Below is a small trained network, with its code and all its weights. Each question gives an input and a class and asks what happens when units are switched off, that is, made to give their printed mean instead of their output.

import numpy as np


def w(rows, s, z=0):
    codes = np.array(rows[::2]) - 128.0
    scale = np.full(codes.shape[1], s)
    scale[-1] = z or s
    return codes * scale


def norm(h):
    return h / np.sqrt((h * h).mean(-1, keepdims=True) + 1e-5)


def f(y):
    return y / 2 * (1 + np.tanh(0.7978845608 * (y + 0.044715 * y**3)))


def log_softmax(a):
    a = a - a.max(-1, keepdims=True)
    return a - np.log(np.exp(a).sum(-1, keepdims=True))


def net(x, mask):
    res = np.array(x, float).reshape(1, 4) / 4 @ E
    u = 0
    for l in range(3):
        y = f(norm(res) @ A[l][:, :-1].T + A[l][:, -1])
        res = res + np.where(mask[u : u + 4], y, B[l][:, -1]) @ B[l][:, :-1]
        u += 4
    return log_softmax(norm(res)[-1] @ U[:, :-1].T + U[:, -1])


A, B = {}, {}
E = w([
[119,119,46,45,115],'x0',
[2,91,106,99,150],'x1',
[210,151,73,188,201],'x2',
[116,19,162,78,181],'x3',
],0.0071)
A[0] = w([
[156,147,119,170,173,141],'0.n0',
[83,221,100,168,57,3],'0.n1',
[62,84,87,110,255,76],'0.n2',
[199,118,97,111,90,113],'0.n3',
],0.009,0.0049)
B[0] = w([
[205,107,104,96,168,200],'0.n0',
[43,231,157,184,104,212],'0.n1',
[208,8,1,190,40,251],'0.n2',
[136,197,142,137,134,180],'0.n3',
],0.0083,0.0031)
A[1] = w([
[101,99,126,6,114,3],'1.n0',
[145,79,212,138,78,159],'1.n1',
[133,87,245,130,90,10],'1.n2',
[164,66,130,111,114,82],'1.n3',
],0.013,0.0033)
B[1] = w([
[152,118,165,14,23,225],'1.n0',
[72,105,141,76,240,252],'1.n1',
[25,82,119,112,254,216],'1.n2',
[30,199,133,134,95,228],'1.n3',
],0.0096,0.0034)
A[2] = w([
[25,204,106,129,12,3],'2.n0',
[162,167,92,30,1,46],'2.n1',
[191,160,112,32,107,8],'2.n2',
[107,254,125,138,115,47],'2.n3',
],0.007,0.0018)
B[2] = w([
[147,97,255,197,104,253],'2.n0',
[71,80,141,47,31,226],'2.n1',
[170,153,148,135,115,149],'2.n2',
[80,191,173,139,75,211],'2.n3',
],0.008,0.0034)
U = w([
[191,210,115,120,57,4],'0',
[71,83,202,70,218,253],'1',
[214,173,135,165,203,162],'2',
[94,57,185,2,45,109],'3',
[63,218,239,180,103,124],'4',
[151,48,26,134,107,166],'5',
],0.014,0.0051)

Each question gives the input, the list of numbers given to net, and the class t.
The units are the neurons (one row each of A and B). Each row of codes is followed by its name. A weight is (code - 128) times the scale printed after its matrix; where a second scale follows, it is the last column's (A, B and U).
mask holds one flag per neuron, layer by layer. A switched-off neuron (its flag False) gives its mean, the last column of its row in B, instead of its output. The means were averaged over made-up inputs and are rounded, as every weight is.
A unit's drop is (log p(t) with every unit on - log p(t) with that unit switched off) / (log p(t) with every unit on - log p(t) with every unit switched off).
The circuit of an input: a set's keep is (log p(t) with only the set's units on - log p(t) with every unit switched off) / (log p(t) with every unit on - log p(t) with every unit switched off). Starting from all 12 units, units are removed one at a time, each time the one whose removal leaves the highest keep (on an exact tie, the one counted first), for as long as the keep stays at least 0.8.
circuit, biggest first: the units of the circuit, biggest drop first
unit that matters most: the unit with the biggest drop
top k neurons: the k neurons with the biggest drops, biggest first
drop of u: that unit's drop, to one decimal
input [-5,1,6,-4], class 2: circuit, biggest first	(0.n0)
input [5,-5,-6,-4], class 4: circuit, biggest first	(0.n1 2.n0)
input [7,-2,-3,-6], class 4: circuit, biggest first	(0.n1 2.n0)
input [4,-8,-5,7], class 1: top 4 neurons	(1.n2 1.n1 0.n2 0.n0)
input [1,-8,-7,-3], class 4: top 4 neurons	(0.n3 1.n0 0.n1 2.n3)
input [-4,5,-7,-2], class 1: circuit, biggest first	(1.n2 1.n1)
input [-2,-3,0,1], class 1: top 2 neurons	(0.n2 1.n1)
input [0,4,-1,-2], class 4: top 2 neurons	(1.n0 2.n0)
input [-8,8,1,1], class 5: circuit, biggest first	(0.n2 2.n0)
input [-3,-2,3,2], class 2: top 2 neurons	(0.n0 1.n2)
input [-3,6,7,-5], class 2: top 2 neurons	(2.n1 0.n0)
input [2,7,8,3], class 5: drop of 0.n2	0.1
input [-6,-5,-5,0], class 1: drop of 2.n3	0.0
input [7,8,3,5], class 5: unit that matters most	0.n2
input [-8,3,3,-1], class 2: drop of 1.n2	0.1
